Below is a small trained network, with its code and all its weights. Each question gives an input and a target symbol and asks what happens when units are switched off, that is, made to give their printed mean instead of their output.

import numpy as np


def w(rows, s, z=0):
    codes = np.array(rows[::2]) - 128.0
    scale = np.full(codes.shape[1], s)
    scale[-1] = z or s
    return codes * scale


def f(y):
    return np.maximum(y, 0)


def softmax(a):
    e = np.exp(a - a.max(-1, keepdims=True))
    return e / e.sum(-1, keepdims=True)


def log_softmax(a):
    a = a - a.max(-1, keepdims=True)
    return a - np.log(np.exp(a).sum(-1, keepdims=True))


def net(x, mask):
    ids = ['ΓΛαβεημξσ'.index(c) for c in x.split()]
    T = len(ids)
    res = E[ids] + P[:T]
    q, k, v = (res @ M[0].T for M in (Q, K, V))
    z = softmax(np.where(np.tri(T) > 0, q @ k.T / 3**0.5, -1e9)) @ v
    res = res + np.where(mask[0], z, O[0][:, -1]) @ O[0][:, :-1]
    y = f(res @ A[0][:, :-1].T + A[0][:, -1])
    res = res + np.where(mask[1:13], y, B[0][:, -1]) @ B[0][:, :-1]
    return log_softmax(res[-1] @ U[:, :-1].T + U[:, -1])


Q, K, V, O, A, B = {}, {}, {}, {}, {}, {}
E = w([
[61,109,90,46,97],'Γ',
[203,150,165,211,28],'Λ',
[109,223,144,237,183],'α',
[194,166,237,137,179],'β',
[63,192,204,91,254],'ε',
[23,80,137,214,76],'η',
[137,66,239,98,101],'μ',
[32,235,55,170,204],'ξ',
[178,66,27,172,157],'σ',
],0.0078)
P = w([
[116,125,177,162,158],'0',
[167,142,110,95,136],'1',
[160,159,148,128,152],'2',
[118,151,185,158,158],'3',
[96,162,202,162,181],'4',
[68,156,214,193,184],'5',
[37,166,225,205,189],'6',
[34,184,241,194,201],'7',
[15,190,241,202,208],'8',
[4,202,248,207,209],'9',
],0.0026)
Q[0] = w([
[105,155,44,91,73],'H1',
[97,7,90,20,70],'H1',
[163,114,74,133,50],'H1',
],0.015)
K[0] = w([
[83,211,169,145,105],'H1',
[61,199,176,27,7],'H1',
[65,154,160,189,65],'H1',
],0.014)
V[0] = w([
[94,118,157,70,118],'H1',
[89,254,177,84,76],'H1',
[174,126,70,90,183],'H1',
],0.013)
O[0] = w([
[119,109,134,72,62,38],'H1',
[145,196,115,128,12,2],'H1',
[82,173,115,85,153,120],'H1',
],0.011,0.0031)
A[0] = w([
[118,139,114,115,118,79],'N1',
[92,62,41,123,59,253],'N2',
[221,117,188,138,59,46],'N3',
[106,149,204,113,133,134],'N4',
[85,68,133,116,107,236],'N5',
[248,188,136,154,108,16],'N6',
[180,185,186,89,126,32],'N7',
[118,103,133,76,101,194],'N8',
[212,83,86,168,21,171],'N9',
[147,94,141,116,185,90],'N10',
[171,184,50,144,89,111],'N11',
[85,159,58,130,132,4],'N12',
],0.014,0.0031)
B[0] = w([
[134,105,141,134,130,132],'N1',
[234,161,156,136,184,201],'N2',
[205,67,45,96,101,156],'N3',
[89,123,124,70,155,196],'N4',
[156,185,141,134,65,212],'N5',
[157,65,162,202,212,160],'N6',
[97,116,203,65,131,142],'N7',
[128,190,108,154,163,149],'N8',
[1,138,175,107,82,198],'N9',
[162,132,129,156,60,254],'N10',
[86,119,43,104,156,162],'N11',
[125,140,84,111,70,144],'N12',
],0.023,0.0063)
U = w([
[177,202,133,85,174,62],'Γ',
[79,76,136,134,104,80],'Λ',
[74,150,138,198,224,145],'α',
[182,80,162,64,167,114],'β',
[67,152,160,40,177,174],'ε',
[44,172,199,199,37,137],'η',
[161,110,110,29,53,30],'μ',
[79,172,46,114,120,158],'ξ',
[254,103,78,161,99,250],'σ',
],0.0054,0.0021)

Each question gives the input, a string of symbols that net reads in full, and the target symbol t.
The units are the heads (3 rows each of Q, K, V and O) and the neurons (one row each of A and B). Each row of codes is followed by its name. A weight is (code - 128) times the scale printed after its matrix; where a second scale follows, it is the last column's (O, A, B and U).
mask holds one flag per unit, heads first, then neurons. A switched-off unit (its flag False) gives its mean, the last column of its rows in O or B, instead of its output. The means were averaged over made-up inputs and are rounded, as every weight is.
A unit's drop is (log p(t) with every unit on - log p(t) with that unit switched off) / (log p(t) with every unit on - log p(t) with every unit switched off).
The circuit of an input: a set's keep is (log p(t) with only the set's units on - log p(t) with every unit switched off) / (log p(t) with every unit on - log p(t) with every unit switched off). Starting from the 12 units with the biggest drops (on a tie, the unit counted first), units are removed one at a time, each time the one whose removal leaves the highest keep (on an exact tie, the one counted first), for as long as the keep stays at least 0.8.
units of the circuit, in order: the units of the circuit, biggest drop first
k most important neurons: the k neurons with the biggest drops, biggest first
drop when u is switched off: that unit's drop, to one decimal
input Γ α μ, target μ: units of the circuit, in order	(N3; H1; N9)
input σ η η η, target σ: units of the circuit, in order	(N9)
input ξ η η α, target α: units of the circuit, in order	(N6; H1; N10)
input η η η σ, target η: units of the circuit, in order	(H1; N9)
input η ξ η ξ, target ξ: 3 most important neurons	(N11; N12; N2)
input η η α Λ η η η Γ σ, target η: 2 most important neurons	(N9; N3)
input α β Γ, target Γ: 2 most important neurons	(N2; N8)
input β Λ μ α, target α: 3 most important neurons	(N6; N10; N5)
input σ η η, target σ: 2 most important neurons	(N9; N4)
input α η ξ ξ η η ξ Γ β μ, target μ: drop when H1 is switched off	0.8
input β η ε α ε, target ε: drop when N7 is switched off	0.3
input β η ε β Λ, target Λ: drop when H1 is switched off	0.5
